Below is a small trained network, with its code and all its weights. Each question gives an input and a class and asks what happens when units are switched off, that is, made to give their printed mean instead of their output.

import numpy as np


def w(rows, s, z=0):
    codes = np.array(rows[::2]) - 128.0
    scale = np.full(codes.shape[1], s)
    scale[-1] = z or s
    return codes * scale


def f(y):
    return y / 2 * (1 + np.tanh(0.7978845608 * (y + 0.044715 * y**3)))


def log_softmax(a):
    a = a - a.max(-1, keepdims=True)
    return a - np.log(np.exp(a).sum(-1, keepdims=True))


def net(x, mask):
    res = np.array(x, float).reshape(1, 5) / 4 @ E
    y = f(res @ A[0][:, :-1].T + A[0][:, -1])
    res = res + np.where(mask, y, B[0][:, -1]) @ B[0][:, :-1]
    return log_softmax(res[-1] @ U[:, :-1].T + U[:, -1])


A, B = {}, {}
E = w([
[170,129,49,171,183,71,83,107,165,140,233],'x0',
[152,165,193,119,248,40,139,169,132,170,93],'x1',
[115,76,69,121,78,97,158,185,172,254,107],'x2',
[58,216,132,170,90,100,180,177,158,85,181],'x3',
[114,124,102,63,202,201,185,151,80,165,200],'x4',
],0.0079)
A[0] = w([
[135,83,71,86,104,105,174,210,181,169,115,143],'N0',
[165,166,48,123,156,97,112,106,160,130,209,91],'N1',
[197,66,116,134,148,190,95,87,108,156,81,148],'N2',
[161,144,196,160,200,81,143,166,136,154,97,114],'N3',
[126,89,101,146,120,85,169,198,144,196,99,147],'N4',
[113,108,192,125,237,95,153,193,150,134,106,82],'N5',
[193,116,65,166,175,117,111,122,176,121,169,100],'N6',
[56,175,141,144,140,112,181,202,173,92,165,111],'N7',
[150,128,173,141,148,129,85,121,51,65,151,81],'N8',
[147,180,140,139,213,97,147,189,74,153,104,94],'N9',
[121,126,91,66,190,193,170,160,40,158,171,143],'N10',
[77,77,56,151,66,178,141,111,86,94,161,93],'N11',
[114,130,197,87,125,177,207,160,90,133,60,93],'N12',
[79,149,162,89,75,141,190,143,99,104,32,99],'N13',
[141,43,103,120,101,89,157,199,141,208,108,129],'N14',
[139,147,181,100,183,2,162,177,111,151,110,97],'N15',
[110,117,106,119,96,129,162,167,135,173,84,113],'N16',
[140,151,165,129,171,144,130,56,55,66,161,140],'N17',
[172,175,165,157,138,127,104,79,130,47,127,122],'N18',
[129,76,69,144,31,201,116,83,117,102,162,99],'N19',
[201,72,110,100,128,146,92,74,104,137,85,195],'N20',
[174,141,83,162,150,70,78,92,167,116,180,132],'N21',
[162,189,197,92,175,132,112,60,87,43,172,88],'N22',
[149,143,178,178,84,39,83,108,151,118,78,115],'N23',
[176,114,93,89,185,209,106,72,63,188,99,76],'N24',
[43,198,109,194,86,80,209,162,101,87,168,48],'N25',
[92,206,115,157,87,80,185,161,175,75,138,153],'N26',
[74,200,148,203,85,120,159,176,157,103,163,114],'N27',
[140,124,125,193,65,51,61,128,151,133,65,72],'N28',
[188,45,163,132,119,130,53,88,158,134,81,104],'N29',
[134,70,107,112,87,112,149,186,186,178,125,81],'N30',
[105,80,118,158,103,98,168,134,175,208,150,114],'N31',
[152,104,118,68,174,92,82,101,95,147,80,98],'N32',
[75,180,140,178,104,113,183,191,179,113,162,108],'N33',
[163,67,136,68,147,80,117,73,88,139,106,103],'N34',
[159,142,84,163,126,102,86,96,157,170,163,123],'N35',
[95,123,187,107,79,137,153,137,98,136,51,88],'N36',
[100,156,183,107,96,184,148,147,60,145,46,136],'N37',
[192,82,163,113,101,102,84,45,140,145,85,121],'N38',
[137,139,79,118,84,113,109,161,164,212,118,107],'N39',
[138,136,108,167,72,94,98,82,179,100,75,139],'N40',
[108,137,165,100,98,173,178,134,90,127,56,68],'N41',
[111,123,85,52,190,189,215,164,88,150,212,77],'N42',
[118,94,81,134,86,198,124,132,130,94,158,4],'N43',
],0.0072,0.0027)
B[0] = w([
[61,99,208,144,135,197,67,99,129,79,149,201],'N0',
[143,87,84,150,160,62,161,94,126,100,179,205],'N1',
[137,123,119,224,186,156,152,177,158,172,118,206],'N2',
[184,198,71,73,28,163,156,74,194,105,91,217],'N3',
[59,145,172,151,100,163,65,94,165,110,137,200],'N4',
[151,175,90,105,66,148,150,80,182,98,95,217],'N5',
[142,74,78,172,129,73,175,98,140,78,207,196],'N6',
[186,119,120,195,172,191,111,174,142,181,98,205],'N7',
[93,111,168,158,127,176,111,93,123,125,122,191],'N8',
[167,195,104,93,52,139,128,96,169,115,80,207],'N9',
[95,184,118,102,92,75,89,207,46,113,97,224],'N10',
[189,218,94,93,37,162,137,82,198,129,64,210],'N11',
[111,92,64,157,152,80,149,120,147,76,169,230],'N12',
[136,113,94,167,169,58,139,104,146,105,178,230],'N13',
[77,134,170,169,141,173,84,96,135,117,148,216],'N14',
[166,178,74,118,61,153,134,90,201,124,50,233],'N15',
[89,96,153,133,165,135,116,102,140,88,155,169],'N16',
[83,137,200,134,137,167,56,96,119,100,144,229],'N17',
[60,120,204,131,119,142,90,118,116,78,142,224],'N18',
[186,209,72,101,77,175,152,95,208,117,81,237],'N19',
[143,123,119,179,165,170,141,193,152,161,134,212],'N20',
[111,122,104,130,149,70,156,103,130,95,173,224],'N21',
[84,106,196,163,158,192,57,73,151,64,135,253],'N22',
[93,194,109,39,98,70,89,188,75,106,98,223],'N23',
[130,142,113,158,169,133,101,155,97,163,96,206],'N24',
[172,113,113,199,188,152,135,150,110,169,108,224],'N25',
[147,148,125,177,180,162,128,175,104,186,121,229],'N26',
[139,113,119,181,176,173,156,184,130,168,114,223],'N27',
[78,159,142,90,93,59,94,176,24,111,104,215],'N28',
[137,160,116,173,175,145,143,200,87,175,92,201],'N29',
[96,122,188,154,126,174,73,87,120,87,122,182],'N30',
[84,123,176,134,152,146,91,74,119,84,143,183],'N31',
[165,140,111,177,152,158,142,150,159,172,95,182],'N32',
[150,109,123,199,190,183,132,179,117,189,104,205],'N33',
[150,115,105,170,150,171,137,164,137,160,107,177],'N34',
[101,99,99,144,168,104,145,122,127,110,163,186],'N35',
[139,53,90,135,166,37,182,94,118,87,229,205],'N36',
[125,120,86,166,180,75,143,99,171,89,184,234],'N37',
[122,143,130,156,151,130,123,171,107,163,114,196],'N38',
[79,110,177,129,162,147,70,68,124,94,150,183],'N39',
[102,197,115,75,92,91,107,179,97,118,98,207],'N40',
[145,107,109,146,169,57,154,94,144,121,165,203],'N41',
[58,198,120,52,65,27,55,180,1,103,77,223],'N42',
[145,166,82,116,84,135,133,91,139,106,60,170],'N43',
],0.0065,0.0066)
U = w([
[59,116,251,142,147,205,54,39,134,99,144,110],'0',
[202,179,60,108,37,177,132,63,209,128,69,126],'1',
[83,162,120,101,98,56,81,214,2,127,95,133],'2',
[177,115,113,182,227,206,127,220,123,200,110,123],'3',
[135,85,63,144,184,34,155,64,148,97,224,128],'4',
[127,132,188,91,125,147,120,180,152,140,173,254],'5',
[165,66,140,79,110,148,174,117,105,149,136,97],'6',
[175,79,177,104,111,114,158,121,95,176,140,95],'7',
],0.0087,0.0075)

Each question gives the input, the list of numbers given to net, and the class t.
The units are the neurons (one row each of A and B). Each row of codes is followed by its name. A weight is (code - 128) times the scale printed after its matrix; where a second scale follows, it is the last column's (A, B and U).
mask holds one flag per neuron, in row order. A switched-off neuron (its flag False) gives its mean, the last column of its row in B, instead of its output. The means were averaged over made-up inputs and are rounded, as every weight is.
A unit's drop is (log p(t) with every unit on - log p(t) with that unit switched off) / (log p(t) with every unit on - log p(t) with every unit switched off).
The circuit of an input: a set's keep is (log p(t) with only the set's units on - log p(t) with every unit switched off) / (log p(t) with every unit on - log p(t) with every unit switched off). Starting from the 12 units with the biggest drops (on a tie, the unit counted first), units are removed one at a time, each time the one whose removal leaves the highest keep (on an exact tie, the one counted first), for as long as the keep stays at least 0.8.
circuit, biggest first: the units of the circuit, biggest drop first
most important unit: the unit with the biggest drop
top k neurons: the k neurons with the biggest drops, biggest first
drop of u: that unit's drop, to one decimal
input [-1,-3,5,-5,4], class 0: top 2 neurons => [N0 N14]
input [-8,-1,1,0,7], class 4: circuit, biggest first => [N37 N12]
input [-2,-2,-5,6,5], class 3: circuit, biggest first => [N7 N25]
input [-7,6,2,-1,4], class 4: top 3 neurons => [N12 N36 N37]
input [-5,4,0,5,2], class 3: most important unit => N7
input [5,4,7,6,-8], class 2: top 4 neurons => [N28 N23 N40 N22]
input [4,-1,4,-4,-4], class 0: circuit, biggest first => [N39 N14]
input [-6,0,-3,0,-5], class 4: circuit, biggest first => [N36 N13]
input [-8,7,4,7,-4], class 4: top 4 neurons => [N36 N13 N12 N37]
input [-8,-3,-2,-7,-6], class 4: circuit, biggest first => [N36 N37]
input [7,5,-7,-3,6], class 0: top 2 neurons => [N22 N17]
input [-2,-6,2,2,8], class 2: top 2 neurons => [N42 N10]
input [-5,7,4,-4,7], class 1: top 4 neurons => [N5 N15 N3 N9]
input [4,5,1,1,-8], class 2: most important unit => N28
input [-1,3,2,7,7], class 2: top 3 neurons => [N42 N10 N2]
input [-4,-4,4,-5,7], class 2: top 2 neurons => [N42 N10]
input [3,2,-5,-3,-6], class 2: top 2 neurons => [N23 N28]
input [-8,-2,3,8,0], class 3: top 2 neurons => [N33 N7]
input [7,6,3,6,8], class 2: top 2 neurons => [N42 N10]
input [-1,8,6,1,7], class 1: most important unit => N15
input [0,3,3,0,4], class 2: drop of N17 => 0.1
input [-6,-5,3,-2,4], class 4: drop of N36 => 0.2
input [0,-8,-6,5,0], class 1: drop of N11 => 0.5
